Below are the code and all the weights of a small trained network. Each question names an input and a class and asks about switching units off, where a switched-off unit gives its printed mean instead of its output.

import numpy as np


def w(rows, s, z=0):
    codes = np.array(rows[::2]) - 128.0
    scale = np.full(codes.shape[1], s)
    scale[-1] = z or s
    return codes * scale


def norm(h):
    return h / np.sqrt((h * h).mean(-1, keepdims=True) + 1e-5)


def f(y):
    return y / 2 * (1 + np.tanh(0.7978845608 * (y + 0.044715 * y**3)))


def log_softmax(a):
    a = a - a.max(-1, keepdims=True)
    return a - np.log(np.exp(a).sum(-1, keepdims=True))


def net(x, mask):
    res = np.array(x, float).reshape(1, 8) / 4 @ E
    u = 0
    for l in range(4):
        y = f(norm(res) @ A[l][:, :-1].T + A[l][:, -1])
        res = res + np.where(mask[u : u + 3], y, B[l][:, -1]) @ B[l][:, :-1]
        u += 3
    return log_softmax(norm(res)[-1] @ U[:, :-1].T + U[:, -1])


A, B = {}, {}
E = w([
[144,81,129,203,101,126],'x0',
[149,151,146,1,89,107],'x1',
[109,97,86,120,163,101],'x2',
[152,205,124,118,151,128],'x3',
[102,159,107,106,137,113],'x4',
[129,108,78,195,108,96],'x5',
[193,141,97,184,79,74],'x6',
[167,93,66,151,176,89],'x7',
],0.0037)
A[0] = w([
[199,19,126,130,168,65,42],'L0N0',
[125,137,231,94,168,79,253],'L0N1',
[160,127,122,149,4,119,16],'L0N2',
],0.0035,0.0022)
B[0] = w([
[250,113,151,253,248,143,131],'L0N0',
[158,186,123,3,76,228,248],'L0N1',
[216,164,165,246,72,58,106],'L0N2',
],0.0042,0.0017)
A[1] = w([
[79,163,153,166,163,205,164],'L1N0',
[130,77,90,216,162,98,34],'L1N1',
[115,138,2,93,168,17,2],'L1N2',
],0.0052,0.002)
B[1] = w([
[102,151,2,167,148,146,250],'L1N0',
[200,180,141,44,158,152,251],'L1N1',
[67,169,210,156,194,19,199],'L1N2',
],0.0062,0.0016)
A[2] = w([
[41,142,96,128,118,69,147],'L2N0',
[229,175,173,179,12,82,74],'L2N1',
[17,2,106,142,76,187,5],'L2N2',
],0.0046,0.0024)
B[2] = w([
[185,181,193,209,207,123,188],'L2N0',
[2,13,175,175,29,66,247],'L2N1',
[19,43,231,213,220,167,175],'L2N2',
],0.0049,0.0013)
A[3] = w([
[102,158,69,75,244,161,65],'L3N0',
[109,95,142,253,149,99,59],'L3N1',
[240,21,76,170,176,96,5],'L3N2',
],0.0058,0.0029)
B[3] = w([
[181,130,152,162,46,98,254],'L3N0',
[143,146,95,27,104,110,209],'L3N1',
[235,23,254,60,199,174,204],'L3N2',
],0.0058,0.0025)
U = w([
[133,203,134,126,187,24,60],'0',
[135,197,142,3,91,180,254],'1',
[47,81,133,151,160,198,66],'2',
[127,211,56,200,149,182,24],'3',
[243,40,165,123,195,131,54],'4',
[111,87,138,168,15,80,224],'5',
],0.012,0.00085)

Each question gives the input, the list of numbers given to net, and the class t.
The units are the neurons (one row each of A and B). Each row of codes is followed by its name. A weight is (code - 128) times the scale printed after its matrix; where a second scale follows, it is the last column's (A, B and U).
mask holds one flag per neuron, layer by layer. A switched-off neuron (its flag False) gives its mean, the last column of its row in B, instead of its output. The means were averaged over made-up inputs and are rounded, as every weight is.
A unit's drop is (log p(t) with every unit on - log p(t) with that unit switched off) / (log p(t) with every unit on - log p(t) with every unit switched off).
The circuit of an input: a set's keep is (log p(t) with only the set's units on - log p(t) with every unit switched off) / (log p(t) with every unit on - log p(t) with every unit switched off). Starting from all 12 units, units are removed one at a time, each time the one whose removal leaves the highest keep (on an exact tie, the one counted first), for as long as the keep stays at least 0.8.
units of the circuit, in order: the units of the circuit, biggest drop first
top k neurons: the k neurons with the biggest drops, biggest first
k most important neurons of layer l: the k neurons of layer l with the biggest drops, biggest first
drop of u: that unit's drop, to one decimal
input [-5,1,-2,-8,-8,0,-8,-7], class 2: units of the circuit, in order => (L2N2 L1N1)
input [-4,-4,-7,1,-4,-2,3,-3], class 5: top 3 neurons => (L2N1 L0N2 L1N1)
input [-7,-3,-2,5,-7,0,-8,3], class 3: top 2 neurons => (L1N0 L3N2)
input [7,-3,2,4,3,-2,-4,-3], class 3: units of the circuit, in order => (L1N0)
input [3,8,-6,5,6,5,3,-5], class 5: units of the circuit, in order => (L2N1 L0N2)
input [-8,-7,-7,-3,-3,-6,-3,5], class 3: 2 most important neurons of layer 3 => (L3N2 L3N0)
input [4,1,5,-3,-6,-8,-6,-6], class 2: units of the circuit, in order => (L2N2 L1N1)
input [-8,-5,5,0,1,3,-7,-6], class 3: units of the circuit, in order => (L1N0 L3N2)
input [0,8,-1,1,-6,-4,7,3], class 5: units of the circuit, in order => (L2N1 L1N1)
input [1,3,5,0,-7,1,-6,-5], class 2: units of the circuit, in order => (L1N1 L2N2)
input [0,6,8,-2,-7,8,2,-2], class 4: top 3 neurons => (L0N0 L3N2 L0N1)
input [-6,-8,2,-2,1,7,-7,-1], class 3: top 3 neurons => (L1N0 L3N2 L2N1)
input [-3,-8,-5,4,-8,-1,-3,-5], class 3: top 3 neurons => (L1N0 L2N1 L3N2)
input [6,6,-8,2,1,0,4,6], class 5: most important neuron of layer 2 => (L2N1)
input [-6,-4,-7,-1,-5,0,-1,-3], class 3: 2 most important neurons of layer 1 => (L1N0 L1N1)
input [3,-2,-1,0,-3,7,4,2], class 4: top 3 neurons => (L3N2 L0N0 L1N1)
input [5,7,1,-2,2,-7,7,-6], class 5: top 3 neurons => (L2N1 L0N2 L1N1)
input [-5,5,2,3,-2,0,-1,6], class 0: 2 most important neurons of layer 1 => (L1N2 L1N1)
input [-4,-1,4,6,3,8,-7,-2], class 3: 2 most important neurons of layer 1 => (L1N0 L1N1)
input [-4,3,-6,-1,1,-4,7,7], class 5: most important neuron of layer 1 => (L1N1)
input [2,-6,1,8,1,8,0,5], class 4: top 2 neurons => (L3N2 L1N1)
input [7,-2,-1,0,8,6,3,2], class 4: 2 most important neurons of layer 0 => (L0N1 L0N0)
input [2,-1,0,-4,0,6,2,1], class 4: top 2 neurons => (L3N2 L0N0)
input [2,-4,-4,1,0,-5,-2,1], class 3: drop of L1N0 => 0.5
input [2,-4,4,-7,5,6,-4,7], class 4: drop of L3N2 => 0.2
